Below is a small trained network, with its code and all its weights. Each question gives an input and a target symbol and asks what happens when units are switched off, that is, made to give their printed mean instead of their output.

import numpy as np


def w(rows, s, z=0):
    codes = np.array(rows[::2]) - 128.0
    scale = np.full(codes.shape[1], s)
    scale[-1] = z or s
    return codes * scale


def f(y):
    return y / 2 * (1 + np.tanh(0.7978845608 * (y + 0.044715 * y**3)))


def softmax(a):
    e = np.exp(a - a.max(-1, keepdims=True))
    return e / e.sum(-1, keepdims=True)


def log_softmax(a):
    a = a - a.max(-1, keepdims=True)
    return a - np.log(np.exp(a).sum(-1, keepdims=True))


def net(x, mask):
    ids = ['αβθμτφ'.index(c) for c in x.split()]
    T = len(ids)
    res = E[ids] + P[:T]
    q, k, v = (res @ M[0].T for M in (Q, K, V))
    z = softmax(np.where(np.tri(T) > 0, q @ k.T / 2**0.5, -1e9)) @ v
    res = res + np.where(mask[0], z, O[0][:, -1]) @ O[0][:, :-1]
    y = f(res @ A[0][:, :-1].T + A[0][:, -1])
    res = res + np.where(mask[1:17], y, B[0][:, -1]) @ B[0][:, :-1]
    return log_softmax(res[-1] @ U[:, :-1].T + U[:, -1])


Q, K, V, O, A, B = {}, {}, {}, {}, {}, {}
E = w([
[169,166,181,66],'α',
[137,184,150,109],'β',
[147,110,194,109],'θ',
[106,188,80,135],'μ',
[174,252,77,90],'τ',
[140,209,185,174],'φ',
],0.022)
P = w([
[180,72,98,151],'0',
[135,80,148,73],'1',
[246,118,109,194],'2',
[98,108,152,76],'3',
[222,148,107,202],'4',
[71,133,155,86],'5',
[184,176,105,206],'6',
[42,161,166,87],'7',
[153,206,105,210],'8',
[3,190,182,91],'9',
[122,232,106,216],'10',
],0.012)
Q[0] = w([
[96,123,180,113],'h0',
[5,38,114,50],'h0',
],0.017)
K[0] = w([
[105,69,73,137],'h0',
[185,3,113,69],'h0',
],0.011)
V[0] = w([
[220,100,106,1],'h0',
[139,169,158,114],'h0',
],0.0065)
O[0] = w([
[2,226,152,142,213],'h0',
[216,193,255,112,253],'h0',
],0.0093,0.0042)
A[0] = w([
[167,116,115,151,96],'n0',
[212,120,69,203,63],'n1',
[46,164,152,68,38],'n2',
[121,132,181,111,37],'n3',
[135,95,7,211,31],'n4',
[101,134,115,31,10],'n5',
[67,17,220,115,168],'n6',
[76,112,188,59,129],'n7',
[190,141,190,99,87],'n8',
[113,138,118,36,2],'n9',
[191,149,79,97,57],'n10',
[134,157,21,169,75],'n11',
[179,184,142,127,99],'n12',
[108,198,152,160,149],'n13',
[164,151,115,127,108],'n14',
[104,116,122,66,83],'n15',
],0.013,0.0078)
B[0] = w([
[133,117,123,111,132],'n0',
[106,76,117,41,161],'n1',
[142,96,62,130,180],'n2',
[181,114,123,195,136],'n3',
[107,175,9,177,132],'n4',
[150,101,75,168,142],'n5',
[37,133,76,208,139],'n6',
[157,57,214,80,163],'n7',
[97,127,74,143,193],'n8',
[144,77,63,188,141],'n9',
[101,99,118,130,169],'n10',
[170,115,217,173,162],'n11',
[128,59,139,177,238],'n12',
[138,145,144,118,250],'n13',
[108,117,128,137,169],'n14',
[105,113,106,139,130],'n15',
],0.011,0.019)
U = w([
[220,2,143,109,54],'α',
[174,112,220,2,147],'β',
[34,90,165,179,88],'θ',
[72,189,155,11,254],'μ',
[144,122,13,222,135],'τ',
[198,165,228,225,101],'φ',
],0.0065,0.0063)

Each question gives the input, a string of symbols that net reads in full, and the target symbol t.
The units are the heads (2 rows each of Q, K, V and O) and the neurons (one row each of A and B). Each row of codes is followed by its name. A weight is (code - 128) times the scale printed after its matrix; where a second scale follows, it is the last column's (O, A, B and U).
mask holds one flag per unit, heads first, then neurons. A switched-off unit (its flag False) gives its mean, the last column of its rows in O or B, instead of its output. The means were averaged over made-up inputs and are rounded, as every weight is.
A unit's drop is (log p(t) with every unit on - log p(t) with that unit switched off) / (log p(t) with every unit on - log p(t) with every unit switched off).
The circuit of an input: a set's keep is (log p(t) with only the set's units on - log p(t) with every unit switched off) / (log p(t) with every unit on - log p(t) with every unit switched off). Starting from the 12 units with the biggest drops (on a tie, the unit counted first), units are removed one at a time, each time the one whose removal leaves the highest keep (on an exact tie, the one counted first), for as long as the keep stays at least 0.8.
circuit, biggest first: the units of the circuit, biggest drop first
k most important neurons: the k neurons with the biggest drops, biggest first
drop of u: that unit's drop, to one decimal
input μ τ τ τ τ α τ τ μ β, target β: 4 most important neurons	[n7, n12, n8, n6]
input τ α τ μ, target μ: circuit, biggest first	[n12, h0]
input μ τ α τ τ τ τ φ τ τ, target τ: circuit, biggest first	[n9, n2]
input τ μ τ μ θ θ μ τ τ, target φ: circuit, biggest first	[n11]
input τ α μ τ φ φ μ, target α: circuit, biggest first	[h0, n1]
input τ μ θ μ τ τ τ τ τ α, target α: circuit, biggest first	[n7, n2, n9]
input μ α τ, target φ: circuit, biggest first	[n11, n2]
input μ τ θ τ μ θ, target θ: drop of n6	2.5
input τ μ α τ α φ τ μ, target μ: drop of n12	0.5
input φ β τ μ θ τ μ α α μ α, target τ: drop of n8	0.8
input φ α μ τ α α, target α: drop of n7	1.3
input τ β θ, target φ: 3 most important neurons	[n1, n2, n10]
